Here is a tiny trained network, its code and every weight. The questions are about switching its units off for an input and a class, where a switched-off unit gives its printed mean instead of its output.

import numpy as np


def w(rows, s, z=0):
    codes = np.array(rows[::2]) - 128.0
    scale = np.full(codes.shape[1], s)
    scale[-1] = z or s
    return codes * scale


def f(y):
    return np.maximum(y, 0)


def log_softmax(a):
    a = a - a.max(-1, keepdims=True)
    return a - np.log(np.exp(a).sum(-1, keepdims=True))


def net(x, mask):
    res = np.array(x, float).reshape(1, 6) / 4 @ E
    y = f(res @ A[0][:, :-1].T + A[0][:, -1])
    res = res + np.where(mask, y, B[0][:, -1]) @ B[0][:, :-1]
    return log_softmax(res[-1] @ U[:, :-1].T + U[:, -1])


A, B = {}, {}
E = w([
[1,160,152,115],'x0',
[150,130,179,13],'x1',
[128,127,128,128],'x2',
[158,231,200,160],'x3',
[128,127,129,129],'x4',
[128,129,127,129],'x5',
],0.0078)
A[0] = w([
[215,106,73,253,212],'n1',
[131,126,129,129,117],'n2',
[83,129,131,161,125],'n3',
[142,180,125,128,143],'n4',
[103,125,125,147,114],'n5',
[108,123,131,144,119],'n6',
[105,114,125,136,134],'n7',
[237,120,136,38,130],'n8',
[161,218,193,166,152],'n9',
[152,196,168,152,147],'n10',
[81,137,163,62,80],'n11',
[156,112,111,191,181],'n12',
[178,115,143,75,156],'n13',
[39,156,99,187,136],'n14',
[61,149,106,180,142],'n15',
[161,119,138,101,130],'n16',
[43,147,183,20,56],'n17',
[96,35,62,90,253],'n18',
[145,122,135,116,130],'n19',
[81,141,112,164,137],'n20',
],0.015,0.0043)
B[0] = w([
[33,72,138,24,247],'n1',
[128,127,129,133,129],'n2',
[137,128,138,186,165],'n3',
[137,141,175,120,158],'n4',
[133,119,144,166,147],'n5',
[137,127,135,150,143],'n6',
[131,104,141,163,149],'n7',
[254,160,130,130,207],'n8',
[103,216,226,103,211],'n9',
[115,187,199,109,186],'n10',
[89,74,152,94,177],'n11',
[79,100,127,96,183],'n12',
[189,154,84,82,176],'n13',
[117,168,107,231,208],'n14',
[100,174,107,204,193],'n15',
[167,137,125,127,153],'n16',
[50,48,161,67,213],'n17',
[163,21,6,159,246],'n18',
[148,130,130,128,141],'n19',
[115,157,114,181,173],'n20',
],0.037,0.012)
U = w([
[62,16,89,71,245],'0',
[42,118,213,46,197],'1',
[253,108,67,135,81],'2',
[230,206,183,106,64],'3',
[132,109,64,242,49],'4',
[103,225,165,209,56],'5',
],0.0049,0.0013)

Each question gives the input, the list of numbers given to net, and the class t.
The units are the neurons (one row each of A and B). Each row of codes is followed by its name. A weight is (code - 128) times the scale printed after its matrix; where a second scale follows, it is the last column's (A, B and U).
mask holds one flag per neuron, in row order. A switched-off neuron (its flag False) gives its mean, the last column of its row in B, instead of its output. The means were averaged over made-up inputs and are rounded, as every weight is.
A unit's drop is (log p(t) with every unit on - log p(t) with that unit switched off) / (log p(t) with every unit on - log p(t) with every unit switched off).
The circuit of an input: a set's keep is (log p(t) with only the set's units on - log p(t) with every unit switched off) / (log p(t) with every unit on - log p(t) with every unit switched off). Starting from the 12 units with the biggest drops (on a tie, the unit counted first), units are removed one at a time, each time the one whose removal leaves the highest keep (on an exact tie, the one counted first), for as long as the keep stays at least 0.8.
units of the circuit, in order: the units of the circuit, biggest drop first
most important unit: the unit with the biggest drop
top k neurons: the k neurons with the biggest drops, biggest first
drop when u is switched off: that unit's drop, to one decimal
input [-6,2,-1,-1,-4,6], class 2: most important unit	n8
input [1,-8,-2,-7,-2,-2], class 4: top 3 neurons	n14, n17, n15
input [1,-1,6,7,-1,7], class 5: top 2 neurons	n1, n17
input [0,6,2,3,-8,-1], class 3: top 2 neurons	n1, n8
input [4,-4,-5,0,-8,7], class 4: top 2 neurons	n9, n10
input [1,0,5,0,7,1], class 4: top 4 neurons	n1, n17, n9, n8
input [1,-7,-3,-8,8,4], class 4: top 2 neurons	n14, n17
input [0,-3,-4,3,3,-2], class 1: top 2 neurons	n8, n1
input [0,-2,-5,1,6,-6], class 1: top 2 neurons	n18, n8
input [-1,8,-2,1,1,1], class 3: top 3 neurons	n8, n18, n1
input [1,1,-1,3,-6,-8], class 1: top 2 neurons	n8, n14
input [-3,8,0,2,-1,-7], class 3: drop when n18 is switched off	0.2
input [-3,8,-8,2,7,0], class 3: drop when n13 is switched off	0.0
input [-7,-6,5,2,8,-1], class 1: units of the circuit, in order	n18
input [-1,-5,-3,8,-3,1], class 1: drop when n1 is switched off	1.0
input [5,-1,8,7,8,-5], class 5: drop when n1 is switched off	0.2
